Each row is followed by its class.
 154   29 -464   28   16 -121  388 -145  424 -136 -165 -126  -96 -231 -375  225  278    4 -100   42 -233 -211 -291  245  302   58  128   80  -47  260 -210  -86  -68    9  -39  -73  138   53   57  -21 -122  103  272 => Z306
  -1   80  620  175  150 -123 -321   64 -276   27  210   29  274  254  603  -79 -109   47  -48 -106  117  102  431 -161  -27  143 -361  -15  364 -179  345  305 -121  321  216  167 -198  102 -265  439  342  129 -277 => Z324
 109 -288 -295   25  119  -59   69  -79  409  -52  -99 -180  -47 -255 -310    9  190   47   38 -191 -263 -305 -419  408  197   63  164  219   95  223 -183 -123  144 -214  -41  -35  -34   75   93  170 -178  -65  109 => Z49
  20  114  255  -36 -168   36  169  -59  -88  -56   14 -164 -135   96  366   92 -117   18    6  233  -32  186  615 -175 -228   27 -345 -393  -70  -87  128  136 -163  284    9   -9  105    1  -75 -482  143   66  -86 => Z750
 351  -12  -97  126  180  -96  311  -74  326 -127 -151 -231   35 -225  -41  195  196  129 -211  -50 -250 -140   57  -12  155  126  -56  219  251  158  -77   86    4   48  119  -40  120  -29 -226  161  -50   86   52 => Z630
  38 -210  118  -58   14  -67 -314   21  -34  102  173 -144 -130  173  296  -94    4   65  278 -105   50  205 -102  212  -95   64 -224 -341  155  -81  144   51 -151  210  -89   70 -137   56  232 -278  171  -42  -85 => Z105
 334  -30 -187 -134 -167   22  303 -173  200  -94  -28  -34  -89 -132 -100   26   28  145  179  104  -31  193   97   20 -171 -146 -153   82 -100   65  -14 -149 -207  153  -75  -77   26   75  -42 -899 -198 -118   96 => Z630
-298    3  -81  -15   26  175  -16 -133   64  118 -186  557  155 -215 -534 -216    8 -262 -125  -35   84 -485  -96  264   51 -227  567  609 -297   87 -147  -99  277 -472   34  -75  -46   71   23  486 -204  -30   46 => Z405
 221   98 -274  -36  -50 -100  207 -199  278 -138 -127  258   68 -191 -347  -16  192  153   91  -64  -51  -33   31  162  113 -202   65  315 -129  158   90  -38  -97  116  -13 -135   32  125 -130 -407  -77   60  110 => Z750
-312  180  143   51   57  133  -41   93 -168   79  -38  115  -16   33   44    6 -119 -216 -152  186   71 -124  138  -42    3  -32  154  -36 -113  -31 -153  151   99 -173   37  -26   74  -99  -14  377  -52  115   34 => Z434
-320   27  187 -101  271   23 -543  227 -281  190  175  391  150  164 -153 -153  -99 -217   76 -261  212 -144 -619  241  132 -181  404  469   23 -195 -108    0   19 -425  -56    5 -206 -112  -61  852  -49   34   63 => Z434
 -70  -43 -528  246   68   47  365  -75  303 -132 -373  192  307 -311 -434 -111  252   84  -68  -25  -71 -424 -138  216  327  130  337  340 -203  192  -71 -127  348 -132   87 -136   64  -11  142  -69 -198 -216   -9 => Z982
 288 -196   66 -115  -81 -120   47 -103  262  -58  148 -464 -280  -61  129  215   28   78  101  -93 -243  164   -7  150 -121   92 -279 -201  173   90  -64  -16 -199  122 -101  -11   18  115    3 -239   20   46   75 => Z750
  51  158  259 -140   96   30  -88   67  -79  191  149  167   28  -11   83   68 -250 -143 -179   14  200  175    3  -98 -124  -54  -48  334   56    7 -156  205 -176  -94  -57  -77  -75 -101 -352  220 -162  199  202 => Z753
 335 -217 -251   75  147  -88  -25  116  213   49    1 -297   16   -4  484  102  141  231  122  -37    1  231 -199  125   34  354 -363 -304  235   41   -9  306 -147  362  -33  -19  -30 -226  186 -357   34    2   44 => Z324
 108  290  290   17   75  -35  -73 -141 -100  -11   -5  642  465  -70  -70 -243  -24  150  -16  -74  218    6  320  -76  -24 -333  125  836  -33  -40  210   64  -16  -37  158  -65  -93   97 -511   65 -104  123 -145 => Z753
  40    5  -98  -40   -8  -22   31 -132  207  -65  -63  123   39 -130  -73  -39   44   37   67  -52  -19   17   71  258   50  -28  -31  121  -94  178   26   90  -36  131  -48  -75  -46   58  -10 -208  -42   61   74 => Z49
 -67 -200  397  -99   20   34 -404  122 -176  195  248 -324 -282  245  400  -10 -186 -145  112  -44  -54  192  -74   88 -212   42 -190 -359  211 -149  -44   96  -93 -104  -86   55  -81  -53  106  172  149   33  -60 => Z522
  53 -109  237   34   84   -9 -129   67  -12    5   24 -334  -75   96  416   65  -49   23  -56  -24 -119  108  191   -8  -61  231 -263 -341  195   11    2  259  -51  148    2   29   10  -67    5  144  138   99  -67 => Z405
-260   71  178   46 -107   98  -93    2 -133   46   -6  104   -5  118  -88  -33  -71 -203   20   63   65  -76  137  -23   -3   16  106  -85 -155  -66  -30  -30  -10 -119  -15   16   20   34   91  125  113    4  -22 => Z750
  82   21 -271  -87  -70  -23   84  -80  113   13  -70  179  -39   -1  -97   43  120   49  116   45  106   59 -102  115    8  -31   27  -50 -123   96   16   43  -98  178  -70  -37    1  -38  156 -396  -32    5  140 => Z522
  46  -34  -12   83   24  170   25   99 -111   66  -75  107  153   28  119 -118 -112   25  -11  108  163   40   17 -119 -153   95    8   88 -131  -97  -70   74   97  -93    0  -35    2 -181   26 -325 -160 -179  -58 => Z405
 -38   20  532  -74  -54   82 -165  124 -228  128  206 -249 -160  253  323  105 -295 -187   10   78   65  262  212 -319 -234   85 -210 -264   88 -198  -46   50 -173   24  -54  101    2  -47  -82   66  164   62  -34 => Z630
 -41  134 -141   54  175  -39 -123  110   32   67   15  246  156  -36  -77   -1   17  -53  -51 -100  183   40 -332   97  213   80   82  220  -22   25 -118  208  -70  -20  -68  -66  -77 -112  -30  320  -40  135  178 => Z630
  39 -206 -252   67   38   71   43   -1   14   66 -218   41    3   50   67 -108  165   88   72   64   35 -181 -118  100   -8   47  110 -101  -17   13   23  -67  194  -39   60   33   36 -108  337 -220  -22 -170 -128 => Z306
 222   35  279  158  133 -122  132   -4  191 -128    2 -208  169  -53  157  203   35   69 -224 -146 -120  -43  292 -209  153  284 -234  190  265  137   14  182  -76  205  146   70  -12   72 -360  382  153  151  -30 => Z753
-257  -63 -215   99   42   70 -135   23  -79   97 -174  323   94  106    0 -124  160  -71   33   40  225 -223  -70  152  112   75  235 -194 -159   -2   59  121  131   66   31   22  -42 -100  394  141  103  -22  -26 => Z982
 148 -173  -51   95  119   44   65  131  110   42   19 -295  -56  -70   41   82    9  -16 -123  -15  -26  -58 -239  -78   44  156   57   41  136    3 -135  -19  115 -119  -19   50   27  -97   -2  185  -98 -100    0 => Z522
 379 -137    2 -136 -176 -121  216 -120  176  -90  148 -512 -315   90  246  271   34  109  170   92 -210  243   68  -60 -199   73 -380 -426  163   20   27  -91 -342  325  -72   91   51   76   85 -690   78  -53   53 => Z105
 144   10   77  -41   20  -21 -184  143 -170  113  121   34  -99  209  270  -36  -84  107  131   31  159  332   -2  -79 -123  -19 -260 -240   91 -149  167  156 -163  213  -35  -46   -7  -92   -8 -402  110   35  -10 => Z306
 -61  111   -6  -39   30   94 -107  -72   20   -4  -10  465  254  -66 -386 -225 -121   -5  -59 -165  230 -121   36   96   43 -167  229  611 -142  141  -31  -22   88 -194  -12   38 -166  113 -252  173 -230   53   35 => Z750
 516 -265 -507   18   85  -72  390   84  458  -42  -42 -451 -157 -251  -75  298  151  169  -16  -64 -196   62 -494   51  104  254 -165   21  136  116 -288  -12 -137   34 -109  -99   72 -143   10 -371 -227  -95  289 => Z405
  51   -7  -14  -10  154   -5  -80   30   70   31   50  218  190  -96 -216  -77  -34  -28  -47 -213   94  -75 -267   27   84 -101  237  590  -22   41 -102   -4   70 -199  -30  -26 -107    3 -230  304 -170   -6   54 => Z434
 378  120  446  -49  -81  -40  301 -212  195 -211   60 -264  -11  -32   23  155 -189  113 -178 -105 -187  137  690 -314 -142   10 -314  218  157  152   94  -27 -147  163   59   99   -1  270 -585 -277    9  146  -43 => Z49
 353 -147  -64   76  -74 -102  378 -296  365 -174 -196  176  290 -219 -123  -86  249  259  -19 -123 -120 -232  391   81   40   15  -14  462   24  206  199  -54   54  258  149   11  -26  273 -164 -327   13 -119 -129 => Z49
 -59  146  175  114   59  -82   67 -201  166 -226 -100  268  228  -23 -314  -66   94   96 -154 -222   14 -212  538   77  218  -31    4  299   24  205  236  104  111  168  168   78  -64  393 -287  315  145  165  -92 => Z324
-139   74  160  -55   25  -17  -90  -95    3   17   -1   82 -127   20 -255  -42   18 -141   11  -21  -85 -177    7  121   85 -219  180   78   14   26   78  -99  -29 -172    7  -18   29  149  -57  317   88  137   28 => Z630
-243 -323   52  129  101  -55 -261   48   13  -29  -53 -197  -42   70  159 -130  210    0  128 -150 -221 -322  -99  334  158  135   87 -393  195  -41  152   35  199    0   87   90  -65  116  364  413  260  -94 -235 => Z522
   1   -5   24 -103  -39    2  -41 -122  154  -20   29  147   54  -90 -208 -114  -21    8  104 -103  -31  -19   23  210    1 -160  103  290 -107  115    5  -49  -54  -54 -107  -40  -71  154 -139 -154 -130   36   31 => Z522
  73  -69  439  -32   19  -44 -106   83 -100   19  166 -508 -325  236  309  180  -94  -76  -41   -6 -235   86  213 -194 -136   62 -226 -419  296 -179   97   18  -87   33   48   88  105   57  -71  162  266   94 -103 => Z324
-226  153  296   53  -23   48  -99  -71  -88    6   -2  244  149   31 -210  -61  -79 -218  -65  -67   46 -166  188  -18   83  -77  178  288  -78   27   -6  -34   10 -138   51   25  -57  152 -146  417   71   65  -29 => Z306
 172  224  228 -128 -134  -71  295 -187  153 -106  -10   14  -95 -109 -135  196  -33   14  -63  104 -165  159  510 -127  -89 -219 -145  177  -40   69   10   23 -202  131   10  -96  169  129 -390 -173   11  280  114 => Z49
 245   64  404  -62  -49 -190   34 -175  112 -177   77 -157  -66   56  100  106   68  165   93 -156 -235   47  508  -88    1  -41 -266   19  254   63  339  -21 -238  388   88   52    9  321 -323 -143  320  157  -75 => Z630
  21   19  390  -82  -93   28 -129 -171  -93    1   41  360  111  153   -3 -135  -53    3   89  -79  107  -61  400  -36 -193 -205   31  283  -64  -51  209  -40  -51   33  110   73 -109  220 -164 -160  125  -31 -157 => Z753
 636  -31 -536  -67  -10  -57  533  -72  454  -27  -22 -172   33 -308 -184  258   15  188  -27   -3  -82  329 -324  -68  -10  167 -236  344  -19  239 -340   23 -259  167 -151 -130   49 -181 -239 -793 -391  -28  395 => Z982
 -63  -19 -317   75  150  111  106  195    3  115  -30 -206 -166  -92  119  158  -32 -118 -222  228   49   13 -337   14   47  155   14 -198   16    1 -322  208   49 -156  -56  -84  109 -364  128  144 -219   35  188 => Z753
  60    1  -49  -43  167   32 -310  178 -137  174  192  255  125  102  143 -180 -188   62   39  -70  416  231 -247  -10  -90   -4  -93  156   37  -63   26  217  -34   -5  -87   25 -219 -133  -79  -40 -136   44   60 => Z306
-121   66 -163  -69 -130  133   89  -84   89  -77  -62   53 -132   17 -349  -15  -88  -46    5   73   50  -21  169   36  -49  -75   80  -41 -219  184 -102 -101  115  -89  -88   64   13   88   42 -230 -163   -4   84 => Z434
 -23  103   33   65  182  141   -8  190 -116   41   -3  -97   74  -45  240   41 -232   -5 -308   61  142  112  147 -201 -107  217 -129  -36   95   19 -199  329  175 -100   20   -7   -3 -266 -156  258 -210   93   52 => Z49
 169 -222   84  100  125  -26  187   14  253  -45  -83 -640 -161 -141  326  274   88  -19 -220   41 -351  -74  133   34  -12  335 -200 -286  281  154 -235  194   37    5   35   -8  129 -137    5  342    7   93   25 => Z434
-339   17  195   54   28  135 -346  187 -346  135   56  217   71  255   75 -215 -152 -174  107   29  218  -11    6  -75 -117  -30  116 -118 -116 -205   71   22  130 -158  -12   67  -74  -63  172   73   51 -119 -139 => Z324
-272  101  -45  222  166  121 -113  185 -182   75 -148  -30   85  135  314   61   23 -148 -137  111  140  -17   92 -142  107  342   12 -425  -54  -90  -52  300  125   57   57    8   81 -320  260  261  184    2  -83 => Z982
-373   97 -243   55  237  215 -317  253 -259  194  -57  526  232  105 -187 -302 -152  -59   -2  -16  420  -89 -358  118   41  -19  304  213 -193 -114 -159  200  401 -348  -44   27 -139 -252  159  327 -282  -57   15 => Z105
-122  -28 -143   54   77   42    0   48   -1   22  -88   43   19 -104  -29  -39   83  -57  -37   87   18 -178 -216  138  130  -27  197   89  -25   10  -87   16   96 -117   33  -44   43  -82  114  262 -102  -10   15 => Z405
  88  143   82  -42  -56  -13  146    5   76  -42   39  -20  -24   -8  -19  161  -71  -16  -17   43   31  186  167 -176   -7   57 -122   43  -51   75  -92   71 -167  172  -80   11   42    0 -160 -199   -9  128  144 => Z49
 -61 -174   59  101  144   27  -66   99    6   33  -77 -219  -46   18   71   11   77  -60  -10  -26 -125 -215 -123    2   70  105   99  -95  132  -56  -35  -58  133 -170   32   20   21  -43  115  230   66  -94 -109 => Z306
 176  -85   98  -77   33  -94  -25  -44   96   50   70    3  -18   37   77   31   29   53   23 -107   43   17   -7   52   -3  -13  -54   49   93   12   88   63 -135  172  -21   31  -65  124  -61  -18  101   59   49 => Z522
-317  129  119 -112  -67  140 -152  -68 -138  -12    3  335    8  138 -393 -227 -189 -149   79  -70  141 -137  171   32  -48 -273  241  231 -209   42   15 -180  150 -246  -15   82  -97  184  -45   77  -88  -16  -16 => Z630
 -66  102 -106   -7  -44   65   56  -48  -19  -30 -127  351  128  -67 -298 -155   21   56   67   -8   25 -112   87   55   14 -200  215  282 -188    0   66 -108  131  -95   26  -86   49   69  -54 -210 -124  -62  -14 => Z49
 -12  145 -301  -51  102 -124  -29 -135  324 -126  -21  358  147 -171 -626   -9  147    6  -40 -233   64 -189 -320  279  379 -152  299  572  -97  287  -85  -48    3  -81  -75   22 -156  232 -200  416 -154  208  268 => Z753
 240 -123 -316 -184  -69   16   49   81  118   74   48 -275 -355   34   82  114   17   69  243   98  -67  264 -248    4 -178  -46 -121 -325    7  -81  -98  -56  -85   39 -154  -43  112 -191  239 -620 -103  -43  116 => Z49
-148  -28 -119  223  221   30 -261  286 -202  130   37 -111  -14  159  558  -10   62  -11  -57  167  213  149 -157  -21   84  282 -143 -651   90 -190   90  382    4  233  -11   24   -6 -299  349  123  208   -4 -103 => Z753
 333   20  255   14  163 -211  117 -179  353 -107   71 -218   35 -246    4  223   58   15 -231 -213 -274  -24   79  121  144   69 -167  442  305  275  -87  175 -199   82   42  -28  -19  158 -474  532    9  302  151 => Z630
  24  129   44   81  127   56    8  139 -138   16 -133 -152  -80  132  360  113   -8   23 -115  195   19  122  257 -170  -66  176 -182 -474   56  -68   75  284   19  192   70  -39  177 -272  102  -73  156   76  -40 => Z405
 474  -61 -368  -66   16 -113  451 -105  435  -90  -95 -351 -186 -232 -255  278  164  135  -93  -24 -333    9 -229   21   91   19  -12  173   84  185 -210 -144  -65   20  -54 -101  199  -59 -147 -251 -190   66  240 => Z982
 -80   20 -287   24   75   -3  -35    3    4   11  -64  409  136  -46 -115 -214  109   89  135   39  206 -105 -201  207  103 -177  152  204 -150   27  104   75   66   19  -11  -66  -73   -4  101 -144 -121  -53   20 => Z630
-383  -10   85   54  -55  150 -359   86 -431  155   14  250   17  307  283 -246  -44 -112  242  203  277   -8   21   55 -117  -53   57 -436 -154 -279  198   69   32    2   29   63  -61 -138  405 -147  170 -148 -226 => Z982
-145   66  169  -24  173   24 -483  156 -371  279  169  497  157  260  244 -212 -151  -71   42  -76  464  154 -183   36  -61  -82   20  107   -6 -205   89  276 -102   17   -9   41 -209 -149   -1  229  106   74   -6 => Z982
 269 -151  -42   27   61 -124  230 -171  417 -182  -70 -397  -92 -196  -73  202  168  123  -96 -164 -343 -145   20  144  144  141  -85  116  162  301 -109  -60  -19   74  -30    7   34  148 -138  126  -40   90  100 => Z630
-343   45  260  -58  -76  107 -367  -78 -203   61   39  317   39  137   32 -276 -131  -83  173   13  189    3  198  184 -135 -225  103  -17 -234  -34  107   33   45 -118  -60  -11 -102   73  103  -55   20   42 -143 => Z753
  57  -71  373   63  235  -56 -154  176   -9   62  141 -221  104   55  170   92 -103  -99 -206 -188  -67  -90 -126 -161   97  150   36  218  330  -66 -116  129    6 -122   54  110  -79  -18 -289  776   41   90  -32 => Z105
  46  119  205 -150  -27   11  -31  -72 -136  130   93  373  130    8   14 -115 -192  -36  -52  -21  232  182  148  -18 -187 -239  -16  414 -102  -46   11   69 -169   -7  -42  -58  -85   25 -279 -158 -101  101   85 => Z324
  22  225  414  158  124  -25  168  -53   15  -73  -51  136  380 -168  134   73  -73  -16 -314  -44   16  -31  547 -244   26  156 -107  449  103  103  -31  284    8   90  178  -22    9   17 -486  431    0  187  -57 => Z105
  22 -168  324  -48 -119   78  -12   45  -45   -2   88 -521 -315  207  257  207 -115 -113   91   53 -160   88  224 -231 -236  164 -205 -532   60 -128  -36  -99  -79   12  -42  107   75   19  144 -182  172 -105  -93 => Z405
 -90 -266  -42 -129   55  -61 -252   11  111   62  147  -10  -67   21 -212 -147   37  -95  260 -248  -96 -198 -547  383  101 -119  230  196   41   10  -33 -161  -20 -238 -133   27 -168  129   95  265  -82  -70   84 => Z630
 192 -241 -335   60  253  -86  -67  143  206   31  -86 -234  -54  -65  -54    8  258   51   59 -181 -195 -223 -651  225  305   82  202   61  270  -21  -47  -62   79 -142   11  -13   10 -111  139  305  -41  -65   46 => Z49
 -70 -336 -169   44   -6   -3  -35 -135  229  -47  -94 -111   -6 -137 -405 -106  171  -20   75 -235 -316 -434 -349  420  175   -2  335  272   19  144  -94 -347  264 -311  -30   85  -50  204  160  352  -95 -183  -38 => Z49
  94  -56 -238  136  175  103  148  164   89   57 -141  -28  114 -136  -51   41  -36   12 -176    6   48  -91 -235  -96   41  210   92  154  -33   34 -235  112  188 -168    1  -44   57 -244  -12   35 -230 -110   80 => Z405
-256  -81  267   25   34   16 -358  173 -236   50  191 -366 -257  421  397   75 -102 -142   32   55   65  178  268 -127  -33  252 -318 -882  280 -110  147  267  -93  257    5  248  -75   -5  211  277  406   86 -112 => Z306
-269  281  327  -13  -89   96  -96 -106 -145  -83   17  380  151  168 -156 -140 -214 -105  -87  -12  209   28  665  -96  -23 -114  -15   76 -146  121  140  200   -1  133   44   92  -98  249 -242   95   78  183  -41 => Z306
 -49   35  469   43  172   -8 -253  165 -144  120  189 -126   15  139  169   96 -152 -212 -196  -74   56  -20  -88 -228    6   92   37  123  229 -107  -75  127  -11 -176   43   94  -51  -69 -203  801  123  140  -41 => Z522
 -47  193 -116 -177  -48   69  124  -50  -48   45   42  229  -51  -49 -179  -22 -152  -74   27  120   99  113 -105   49  -99 -302   89  339 -195   21 -208  -12  -68 -196  -94  -93   21  -88 -155 -248 -332   74  177 => Z105
  79 -110 -489 -110  -12  -47   34   49  129  100   29  -10 -183  -25  -94  -39  125   53  286   65   73  109 -570  288   73  -55   30 -144  -79    3  -37 -101 -109   59 -170  -59   -6  -93  310 -556 -141 -105  174 => Z522
-266   55  512   17  -38   25 -336   17 -255    5  105  189  121  318   96 -163 -115 -138  151 -125  125  -78  323 -157    3  -22   35   -4   -1 -118  219   -7  -61  103   68  174 -157  188  -45  194  314   25 -211 => Z982
  86 -131 -487   20  130   -1   12   18  310   25  -49   74   50 -242 -224  -27  119   51  -16  -77   24 -122 -528  448  154   67  157  260  -58  197 -250  109  109 -143 -120 -101  -71 -113  124   92 -322  -17  227 => Z522
 -38  173  190 -137  -81   28  -32  -29  -14  -33  109  -20 -125  108  -15   67 -221  -37  -48    2   57  194  360 -118 -104  -14 -182 -133  -28   65  -24  127 -131  112  -81   64  -40  123 -178  -80   32  204  101 => Z405
 161  -29 -302  -24  169  -53  -79  -15  108  103  -15  318  113  -67 -104 -123   94   84   34 -131  220   10 -435  210  124  -54  116  276   -5   81   -7  101  -73   39  -62  -38 -125  -59   44  -95 -100   -1  142 => Z630
 -86  -32  182    8  171  129 -300  283 -256  234  167 -293 -175  205  628   90 -247 -137 -147  179  162  344  -49 -161 -254  256 -243 -521   98 -159 -219  403   17  -63  -77   -8   25 -447  139  216   32  111   16 => Z982
 277 -165 -431   10  103  -37  350  -80  504  -69 -145 -183    5 -414 -212  168  183   92 -129  -32 -265 -132 -333  372  172  119   51  341   77  300 -356   91   34  -87  -39 -135   75 -121  -91   52 -361   44  262 => Z105
 -83 -163 -253   41  -12  -63   47  -74  124  -23  -58  -35  -82  -52 -219  -67  204   15  121    7 -140 -271 -230  299  152  -57  181  -69    1   21   65 -200   45  -49    4   13   15  168  244  -78   18 -110    1 => Z753
